In the rows, 128 means zero.
Each row has a class, written as a number after it.
[ 44 148 130  93 165 140 156 161 206 200 199 140  67 167 165 186  90 114
 107 104 188 219 138  95 170  71  81  62  67 124  80 115  78 168 148 111
 152 124 127]
3
[134  39  88 133 208  89  91 148 117 221 141  75  83 203 124  90 168 123
 108  97  99 121 137 237 101 157  89  69 132 127 151 211 117 150 118 141
 171 185 154]
1
[137 116 154  77 225  50 218 113 180 151 211 100  81 126 102 184 176  85
  88 126 221 131 174 104 106 144 159  73 162 137 144 140 123 169 171 125
 233  69 135]
8
[194 119 169 136 196 149 100 197  71 174  81 112  80 142 116 169 154 107
 107 128 135 162 111 147  99 138  58 122 182 155 101 146  82 132 102 181
 125 160 107]
2
[ 74  87  57 148  91 106 135  71 184  92 152 110 118 170 170  66 145 141
 178  97 152 141 195 237 128 148 155  86  98  93 213 161 181 115  85 117
 177 128 123]
5
[179 128 150 131 121 144 122 109 149 137  82 141 105 156 176  99 107 122
 146 177 128 110 101 129 154 125 135 118 128 123 121 144 110 142 146 112
  94 162 124]
4
[111 144 105 132 103 153 165 143 113 115  72 132 134  85 151 146 140 136
 151 138 107 146  62 166 149  98 116 145 133 138 130 138 123 138 134 111
 118 126 109]
2
[169  78 127  89 172 136  88 194 118 153 120 101  95 215 128  76 149 163
  89 107  92 188 137 209  85 120 126 110 101 170 134 173 124 133  47 174
 159 142 163]
3
[148 155 165 141  99 141 122 121  95 138  83 148 113 106 178 114 137 103
 156 171 125 118  92 107 127 108 130 131 142 119 113 107 111 148 134 123
 156 130 109]
2
[155 115 110 158  90 123 148 150  96 109  57 151 138 130 127 151 136 141
 147 136 108 136 153 169 105 119 123 145 118 112 148 116 155 114 122 127
 142 151 112]
2
[ 45  90  86 142  96 182 135  78 108 158 143 157 155 117 149 113 124 119
 188 134  77 125 110 138 161  84 157 145 152  68 163 131  91 167 136  95
 115 161 121]
3
[135 109 120 148  65 110 128 162 118  93  94 134 159 104 116 144 117 141
 132 136 107 134 143 145 108 135 126 112 104 102 148 120 140 168 104 127
 116 153 132]
5
[115 143 108 105 120  77 153 119 154 153 101 135 132 100 161 121 124 100
 167 169 103  92 107 130 114  97 142 109 143 129 137 136 130 171 100 111
 135 144 117]
5
[114  99  85 119  84 108 177 141 103 116 119 124 141 115 125 133 160 122
 125 134 124 122 154 172 160 140 121 104 140 151 131 126 152 150 103 137
 131 130 132]
1
[ 87 134 170  81  99 115 166 170  90 106 106 171 124 101 156 149 148  55
 144 122  93  99  88 155 215 149 103 147 130 172 172 177 154 132  84  95
 108 152 115]
1
[105 116 130 117  85 124 186 139 106 111 123 118 131 125 127 117 138 124
 144 132 134 142 148 160 174 136 116 113 116 139 134 132 157 156  86 128
 132 119 108]
0
[131 157 175 142 122 156 121 112 122 132  92 140 126 133 164 112 148 104
 140 164 134 122  94 138 156 133 132 147 138 130 124 113 120 138 148 114
 125 133 114]
2
[145 129 100 143  85 115 142 146 126  97  94 134 159 107 147 153 116 147
 139 134 125 124 146 153 113 121 131 127 118 112 145 129 148 127 111 113
 136 121 108]
7
[122 116 132 120  96  96 173 157 128 120  84 151 127 124 119 148 130 130
 151 130 113 102 162 153 113 110 119 138 128 112 134 139 150 146 139 126
 135 153 116]
8
[106 106 123  86 111 143 165 148 136 115 138 129 121 120 123 110 133 119
 140 113 138 119 165 143 188 138 130 111 120 134 118 139 153 149  82 125
 115 116 106]
6
[116 136  75 123 123 132 184 145 118 122  73 134 150  89 133 153 144 140
 141 148 105 148  85 148 151  84 109 124 137 150 125 142 128 151 126 115
 119 135 106]
2
[138 142 152 173 155  99  49 130 160  93 195 117  98 112 177 156 139 114
  93  68 171 139 111 172 147 172 141 114 135 112 102 159  78  73 132 114
 205  43 107]
7
[143 123 125 131  89 102 165 153 130  94  61 140 133 113 123 145 124 146
 147 141 133 105 137 135 110 104 112 126 132 138 132 132 147 129 135 125
 108 141 107]
8
[147 132 169 151 115 147 159 127 102 124  94 135 155 125 163 130 137 111
 134 159 139 144  83 148 155 122 113 129 122 131 148 135 123 165 131 104
 116 114 109]
2
[134 105 123 159  63 108 157 135  99  96  72 132 138 125 118 128 117 159
 147 149 122 133 128 156 125 106 128 118 114 114 135 115 161 116 124 117
 139 135 116]
0
[127 139 165 115 109 110 140 120 121 154 107 123 119 133 138 109 104 128
 148 161 135 111  91 110 123 104 123 126 128 149 125 112 138 140 121 106
 122 118 110]
0
[120  94 115  97 112 132 148 114 123 100 113 135 117 139 119 114 133 133
 133 135 145 131 167 135 167 134 123 102 126 135 142 128 145 136  97 139
 111 119 120]
4
[114 109 124 101 111 143 141 125 117 139 124 128 110 132 135 115 147 107
 141 124 110 120 134 150 154 122 137 123 119 141 133 133 125 165  89 131
 109 136 120]
3
[138 101 133 166 100 105 141 158 199 141 127 114 154 150 195 126 153 136
  87 112 122 150 100 251 179 164 141  99  81 132  94 139  90 148 137 139
  59 118 133]
1
[117 123 124 105 103 133 181 144 135 111 126 125 130 109 133 135 147 104
 146 136 127 142 147 165 161 144 127 111 143 139 146 137 144 167  77 132
 123 134 125]
5
[194 158  81 243 131 131 141 113 115  75 211 112 179 100 173 133 147 144
 106  98 140 188  92 130 118 126 150 159 162 127 106  93  75  84 170 168
 163  70 120]
2
[ 48 134 122 143  72 138 178 163 177  97 198 104 109  71 108 153 116 128
  59 118 179 155  88 224 131 139 177 133 111 131 153 108 127 162 178  86
 218  98 126]
6
[183 143 140 124 175 198 117 168 164 156 151  93  99 164 159 148 125 143
 122 117 142 187 116  66 189 149  81 112 125 162   4 118  63 151 149 161
  52 121 145]
3
[ 90 126 133 110  71 130 169 126 108 104 116 125 127 112 132 113 133 121
 150 132 131 132 132 150 177 132 120 120 125 146 129 128 158 148  89 122
 128 111 106]
0
[ 66 121 114 115 143 189 110 177 190 150 191 146  55 114 136 152  94 111
 124  46 141 146 163 166 145 156 110 148 133 119 115 165 110  97 139  94
 198 147 102]
6
[ 74  71  63 109  57 105  51  91 184  76 162 153 121 169 145 137 103 148
 150 114 171 149 206 142 136 171 171 101 157  93 203 134 153 147 137 118
 144 147 115]
6
[ 57 104 130 125 138  50  88  92 131  96 171 154 144 162 120  84 178 127
 102  95 128 124 199 193 163 110 148 107 113  72 107 110 130  95  87 214
 143  69 120]
4
[123 123 188 138  93 181 105 140  87 125  99 138 121 139 144  82  88 122
 156 147 155 104 112 124 161 121 103 131 133 127 112 116 130 123  85  99
  98 107 101]
6
[107 111 134 117  82 129 167 130 112 117 123 128 123 126 124 116 135 129
 141 131 132 143 145 160 165 128 121 114 131 138 132 128 150 143  92 129
 137 120 106]
0
[110 147 129 110  83 149 154 151 108 106 131 130 132 100 152 137 138  98
 128 116 129 139 146 157 160 142 124 120 131 134 148 131 146 151  79 128
 140 122 115]
7
[130 134  77 179 189  62 145 159 134  96 128  83 140 172 153 143 120 133
 113  96 150 145 148 208 144 160  60 126  97 146  78 172 143 109 109 152
 115  61 131]
4
[128 165 147 133 110 152 124 124 123 133  94 127 130 103 164  95 112  97
 161 168 113 103  92 121 106 135 151 136 151 136 136 112 119 149  95 100
 120 144 140]
5
[138 153 141 139 110 137 123  96 146 148 110 143  97 123 167 121 123 104
 151 136 116  95  86 134 134 100 161 143 124 133 115 110 105 120 135 106
 102 132 114]
3
[105 142  99 120  79 121 181 155 124 106  80 118 133  98 140 133 119 156
 155 147 109 144  76 168 158  94 127 129 111 136 120 135 137 136 113 116
 101 133 107]
0
[134 103  88 149  75 107 160 143 109 122  91 120 132 122 127 151 133 160
 138 141 140 119 133 171 122 112 101 110 116 116 123 120 149 133 144 125
 120 132 121]
1
[168  84  88 142 105 107 148 125 128  96  78 123 128 151 110 139 107 178
 141 147 143 126 153 147 144 118 110 109 109 126 122 124 151 112 134 123
  95 122 118]
4
[136 129 133 124 119 145 157 134 114 177 107 135 133 117 149 101 126 111
 131 163 114  92 100 113 145 104 106 106 127 147 103 129 116 161 129  96
 120 150 126]
1
[160 158  92 163 117 157 186 158 183  65 134 106 136  48 179  83 122 127
 100 134 136 132  62  71 162 101 107  83 102 169  66 169 127 150 174 115
 176 127 114]
6
[155 123 109 168 142 160 159 122 127 173 119 103 121 182 154  99 113 137
 126 116 121 189  68 241 138 103 120 117 163 163 146 156 110 106  87 130
  77 144 129]
0
[117 127 132  98 102 111 155 139 136 116 128 131 127 125 137 129 145  99
 141 129 119 139 144 162 157 143 132 104 134 137 151 141 148 171  73 136
 118 137 133]
5
[142 118 114 144  85 121 143 138 139 112  89 132 148 135 115 134 111 148
 146 144 134 128 159 153 115 120 109 111 109 113 151 118 154 152 101 122
  93 158 115]
5
[117 135  85  99 112 136 175 171 145 106  96 128 120  94 130 140 107 147
 147 132 118 124  95 153 155  97 127 136 126 143 118 156 146 129 115 102
 118 133 108]
6
[118 104 131 130  72 127 157 116 101 121  91 126 141 131 107 113 119 164
 166 131 128 120 142 138 130 100 114 125 102 100 142 106 168 128 117 132
  92 134 102]
0
[ 98 112  56 132 147 132 104 122 114 107 143 108 103 119 144 135  88 117
 138  90 133 139 148  91  77 177  99 124 148 151 154 155 145 127 133 108
 185 112 161]
4
[191 178 104 144 180 142 169 169 147  48 110  86 107 151 171  96 145 107
 108 121 150 190  96 178 111 162 118 102 119 190 173 207 169 102  75 123
 180 139 169]
5
[132 143  99 234 126  94 158 150 152  82 114 113 145 141 157 164 125 119
  81 123 158 192 124 218 113 146  98 112 154 149 104 152 131 105 143 142
 175 110 127]
0
[115 107  93 121  75 128 166 138  97 119 114 126 133 115 145 125 158 117
 131 130 124 128 148 180 153 145 118 104 138 134 131 138 144 164  97 136
 131 127 134]
1
[105 134 173 114 112 115 128 112 125 156 100 138 100 148 137 106 117 119
 150 163 132 111 112 142 123 105 134 128 135 121 134 125 146 131 128 104
 160 138 116]
0
[126 115 172 140 142 184 113 136 169  93 159 142  85 105 179 116 136  98
 114  77 181 157 120 140 137 159 132 102 154 137 171 179  66 109 120 115
 156 126  97]
8
[114 165  97  69  77  79 105 178 122 106 174 130 119  92 153 185 150 126
 105 105 106 164 155 187  78 151 187 145 141  83 141 133 126 185 106 172
 213  96 151]
7
[119 235 117 131 132 144 134 150 168  99 123 128 114  39 218 105 127  50
 109 121  89 101  63  25 111 143 157 134  97 190  62 115  95 156 137 121
 148 129 151]
3
[125 143 101 129 108 134 180 163 133 108  82 120 138  97 131 150 119 140
 151 153 121 146  91 173 142 103 114 121 132 140 128 139 130 143  90 108
 102 133 121]
5
[ 81 133 172 108 130 113 150 111 124 180 113 137 150 140 126 116 107 116
 158 157 107  94 106 115 144 109 129 145 117 113 123 114 143 158 137  86
 105 126 122]
0
[190 175  86 129 124 123 136 173 164  67 157 133  47  87 165 132 141 134
 109  81 109 143 117 179 114 128 138 164 125 139  94 185 122  71 155 165
 237 132 117]
4
[138 124  81 123  93 133 175 149 128  91  81 116 117 114 139 151 104 169
 143 152 132 152  84 170 161 108 121 125 119 143 122 138 130 127 132 114
  92 117 127]
4
[124 135 111 121  92 142 188 180 128 100  73 128 121  94 135 144 125 151
 145 143 126 133  99 170 140  99 115 132 135 143 123 149 114 145 122 115
 111 142 108]
8
[106 133  89 129  81 127 194 146 119 107  74 116 142 100 127 134 117 162
 151 150 115 146  76 172 160  83 117 121 114 138 128 139 144 140 114 112
  93 137 105]
0
[145 115 136 117  96 154 109 138 139 146 115 134 124 131 142  91  87 138
 138 162 141 103 133  96 128 116 125 110 133 133 103 124 127 172 122  97
 133 136 109]
6
[171 138 110 159 142  65 149 149 188 103 117 123 102  87 168 144 137 160
 132 114 127 113  78 178  34  86 159 167 179 150 118 142 104  48 176 157
 194  94 104]
8
[150 107 145 138  67 121 168 151 106 127  94 125 119 136 114 143 112 158
 147 137 121 140 133 169 134 119 124 130 102 108 124 118 155 136 130 114
 131 136 118]
0
